Below are the code and all the weights of a small trained network. Each question names an input and a target symbol and asks about switching units off, where a switched-off unit gives its printed mean instead of its output.

import numpy as np


def w(rows, s, z=0):
    codes = np.array(rows[::2]) - 128.0
    scale = np.full(codes.shape[1], s)
    scale[-1] = z or s
    return codes * scale


def f(y):
    return np.maximum(y, 0)


def softmax(a):
    e = np.exp(a - a.max(-1, keepdims=True))
    return e / e.sum(-1, keepdims=True)


def log_softmax(a):
    a = a - a.max(-1, keepdims=True)
    return a - np.log(np.exp(a).sum(-1, keepdims=True))


def net(x, mask):
    ids = ['ΛΞΦΩαγδεζθμσ'.index(c) for c in x.split()]
    T = len(ids)
    res = E[ids] + P[:T]
    u = 0
    for l in range(2):
        r = res
        for j in range(2):
            rows = slice(3 * j, 3 * j + 3)
            q, k, v = (r @ M[l][rows].T for M in (Q, K, V))
            z = softmax(np.where(np.tri(T) > 0, q @ k.T / 3**0.5, -1e9)) @ v
            o = O[l][rows]
            res = res + np.where(mask[u + j], z, o[:, -1]) @ o[:, :-1]
        u += 2
        y = f(res @ A[l][:, :-1].T + A[l][:, -1])
        res = res + np.where(mask[u : u + 8], y, B[l][:, -1]) @ B[l][:, :-1]
        u += 8
    return log_softmax(res[-1] @ U[:, :-1].T + U[:, -1])


Q, K, V, O, A, B = {}, {}, {}, {}, {}, {}
E = w([
[52,126,89,157],'Λ',
[210,121,244,167],'Ξ',
[148,113,69,32],'Φ',
[65,131,119,147],'Ω',
[60,124,105,136],'α',
[81,131,75,173],'γ',
[66,131,103,160],'δ',
[191,127,93,165],'ε',
[144,112,223,80],'ζ',
[117,115,131,90],'θ',
[161,113,7,99],'μ',
[153,119,22,112],'σ',
],0.016)
P = w([
[175,92,120,117],'0',
[173,195,160,84],'1',
[159,66,111,118],'2',
[159,212,159,93],'3',
[149,43,104,143],'4',
[151,223,161,97],'5',
[138,21,99,160],'6',
[143,234,162,103],'7',
[126,5,93,188],'8',
[133,244,161,107],'9',
[103,1,189,159],'10',
],0.0096)
Q[0] = w([
[151,138,148,39],'0.h0',
[122,75,135,209],'0.h0',
[163,90,246,165],'0.h0',
[108,239,17,201],'0.h1',
[154,93,221,191],'0.h1',
[131,66,51,176],'0.h1',
],0.013)
K[0] = w([
[169,115,139,59],'0.h0',
[107,88,97,171],'0.h0',
[147,148,8,97],'0.h0',
[90,235,20,99],'0.h1',
[167,172,163,207],'0.h1',
[61,101,85,180],'0.h1',
],0.014)
V[0] = w([
[136,134,142,166],'0.h0',
[206,175,62,116],'0.h0',
[128,132,47,23],'0.h0',
[37,159,69,228],'0.h1',
[141,176,119,250],'0.h1',
[163,107,172,29],'0.h1',
],0.002)
O[0] = w([
[104,135,102,124,147],'0.h0',
[36,129,177,71,254],'0.h0',
[93,123,202,105,122],'0.h0',
[195,92,225,64,71],'0.h1',
[153,120,209,2,153],'0.h1',
[78,158,28,233,128],'0.h1',
],0.0028,0.00045)
A[0] = w([
[114,102,230,159,2],'0.n0',
[157,144,198,149,217],'0.n1',
[131,145,109,65,74],'0.n2',
[182,152,138,170,219],'0.n3',
[190,131,141,123,80],'0.n4',
[113,81,141,102,72],'0.n5',
[138,82,140,87,163],'0.n6',
[127,249,109,92,82],'0.n7',
],0.013,0.0032)
B[0] = w([
[253,135,125,147,187],'0.n0',
[88,154,43,174,231],'0.n1',
[101,124,163,150,145],'0.n2',
[103,124,196,114,253],'0.n3',
[111,112,153,76,199],'0.n4',
[117,151,107,163,156],'0.n5',
[139,128,120,189,185],'0.n6',
[196,188,174,46,241],'0.n7',
],0.016,0.0048)
Q[1] = w([
[99,65,133,142],'1.h0',
[106,213,71,164],'1.h0',
[90,216,69,30],'1.h0',
[172,147,68,116],'1.h1',
[231,4,60,153],'1.h1',
[197,28,48,76],'1.h1',
],0.02)
K[1] = w([
[165,96,124,150],'1.h0',
[150,118,164,53],'1.h0',
[146,251,131,72],'1.h0',
[84,127,189,123],'1.h1',
[47,122,202,159],'1.h1',
[76,80,204,105],'1.h1',
],0.024)
V[1] = w([
[13,127,173,85],'1.h0',
[95,111,23,132],'1.h0',
[143,6,216,73],'1.h0',
[214,115,154,153],'1.h1',
[23,98,243,131],'1.h1',
[113,66,64,25],'1.h1',
],0.015)
O[1] = w([
[253,87,166,144,56],'1.h0',
[95,119,247,101,17],'1.h0',
[202,187,70,242,110],'1.h0',
[86,119,157,177,255],'1.h1',
[168,46,102,75,14],'1.h1',
[68,160,123,39,30],'1.h1',
],0.014,0.0085)
A[1] = w([
[114,166,104,157,3],'1.n0',
[78,63,39,155,47],'1.n1',
[244,108,162,178,188],'1.n2',
[147,124,231,74,163],'1.n3',
[178,3,80,43,175],'1.n4',
[111,45,111,176,227],'1.n5',
[173,107,69,65,44],'1.n6',
[214,84,179,202,59],'1.n7',
],0.013,0.0069)
B[1] = w([
[123,81,155,50,209],'1.n0',
[190,123,187,161,182],'1.n1',
[104,153,220,194,255],'1.n2',
[177,154,106,69,166],'1.n3',
[73,5,140,178,154],'1.n4',
[130,164,75,118,202],'1.n5',
[194,108,143,88,139],'1.n6',
[127,99,31,53,236],'1.n7',
],0.023,0.02)
U = w([
[1,131,179,161,197],'Λ',
[121,65,113,92,13],'Ξ',
[146,132,22,210,228],'Φ',
[38,32,96,195,74],'Ω',
[137,118,168,126,52],'α',
[58,159,128,62,2],'γ',
[111,131,67,122,172],'δ',
[96,82,77,128,141],'ε',
[130,126,58,91,180],'ζ',
[18,134,15,164,188],'θ',
[91,72,97,114,99],'μ',
[68,164,93,92,124],'σ',
],0.0071,0.0076)

Each question gives the input, a string of symbols that net reads in full, and the target symbol t.
The units are the heads (3 rows each of Q, K, V and O) and the neurons (one row each of A and B). Each row of codes is followed by its name. A weight is (code - 128) times the scale printed after its matrix; where a second scale follows, it is the last column's (O, A, B and U).
mask holds one flag per unit, layer by layer, with each layer's heads first. A switched-off unit (its flag False) gives its mean, the last column of its rows in O or B, instead of its output. The means were averaged over made-up inputs and are rounded, as every weight is.
A unit's drop is (log p(t) with every unit on - log p(t) with that unit switched off) / (log p(t) with every unit on - log p(t) with every unit switched off).
The circuit of an input: a set's keep is (log p(t) with only the set's units on - log p(t) with every unit switched off) / (log p(t) with every unit on - log p(t) with every unit switched off). Starting from the 12 units with the biggest drops (on a tie, the unit counted first), units are removed one at a time, each time the one whose removal leaves the highest keep (on an exact tie, the one counted first), for as long as the keep stays at least 0.8.
circuit, biggest first: the units of the circuit, biggest drop first
unit that matters most: the unit with the biggest drop
top k neurons: the k neurons with the biggest drops, biggest first
top k neurons in layer l: the k neurons of layer l with the biggest drops, biggest first
heads that matter: for each layer, one digit per head in row order, 1 if its drop is at least 0.15 and else 0, layers parted by /
input Ω γ ε ζ γ ζ ε ε Ω γ, target Λ: top 3 neurons	(0.n0, 0.n1, 0.n7)
input γ ε Ξ, target ζ: top 2 neurons	(0.n3, 0.n0)
input ζ θ Φ γ ε α δ σ, target σ: circuit, biggest first	(1.h1, 0.n7)
input ε Ω Λ, target Φ: top 2 neurons	(0.n7, 0.n3)
input Ω ε μ θ ζ ε Λ, target Λ: top 2 neurons	(0.n1, 1.n7)
input ε ε δ γ Ξ Ξ Ω Ω, target θ: top 3 neurons	(1.n7, 0.n1, 0.n3)
input γ ε ε, target ζ: top 3 neurons in layer 0	(0.n3, 0.n4, 0.n0)
input ζ σ ε γ ε ζ γ ζ ζ, target ζ: top 4 neurons in layer 0	(0.n3, 0.n0, 0.n7, 0.n5)
input Λ ε γ Ξ Ω Ω Ξ Ξ μ ε, target γ: top 4 neurons	(0.n4, 1.n0, 1.n2, 0.n3)
input σ δ ζ ε Ω ε ζ ε Ω Ω α, target Ω: unit that matters most	0.n0
input Ω ε Ξ Ω Ω ε Ω, target Ω: top 2 neurons	(0.n1, 0.n3)
input ε ζ δ ε Ω Ξ Ξ δ γ, target α: top 4 neurons	(0.n0, 1.n1, 0.n6, 1.n7)
input Ω Ω ε Ξ Ω ε ζ δ Ω ε Ω, target Ω: circuit, biggest first	(0.n0, 1.h1, 1.n4)
input σ ε ε γ, target σ: top 2 neurons	(1.n2, 0.n3)
input Ξ ζ γ μ, target γ: top 3 neurons in layer 1	(1.n2, 1.n0, 1.n7)
input ε σ γ Ω Λ Φ Λ ε ζ, target Ξ: top 4 neurons in layer 0	(0.n3, 0.n0, 0.n7, 0.n4)
input ζ ε θ, target Λ: heads that matter	01 / 10
input ε ζ δ, target Φ: top 3 neurons	(0.n1, 0.n3, 0.n7)
input μ σ δ, target γ: circuit, biggest first	(1.h0, 1.n3)
input Ω ζ μ θ γ Ξ, target θ: top 2 neurons	(0.n1, 1.n7)
input ε α Ξ Ω Φ, target α: top 3 neurons	(0.n0, 1.n1, 0.n7)
input ζ ε ε Ξ μ ε ε, target γ: heads that matter	00 / 10
input Ω μ ε ε Λ ε ζ γ Ω, target Λ: circuit, biggest first	(1.n7)
input Ω ζ ε ε ε ε, target Λ: top 4 neurons in layer 1	(1.n2, 1.n5, 1.n3, 1.n0)
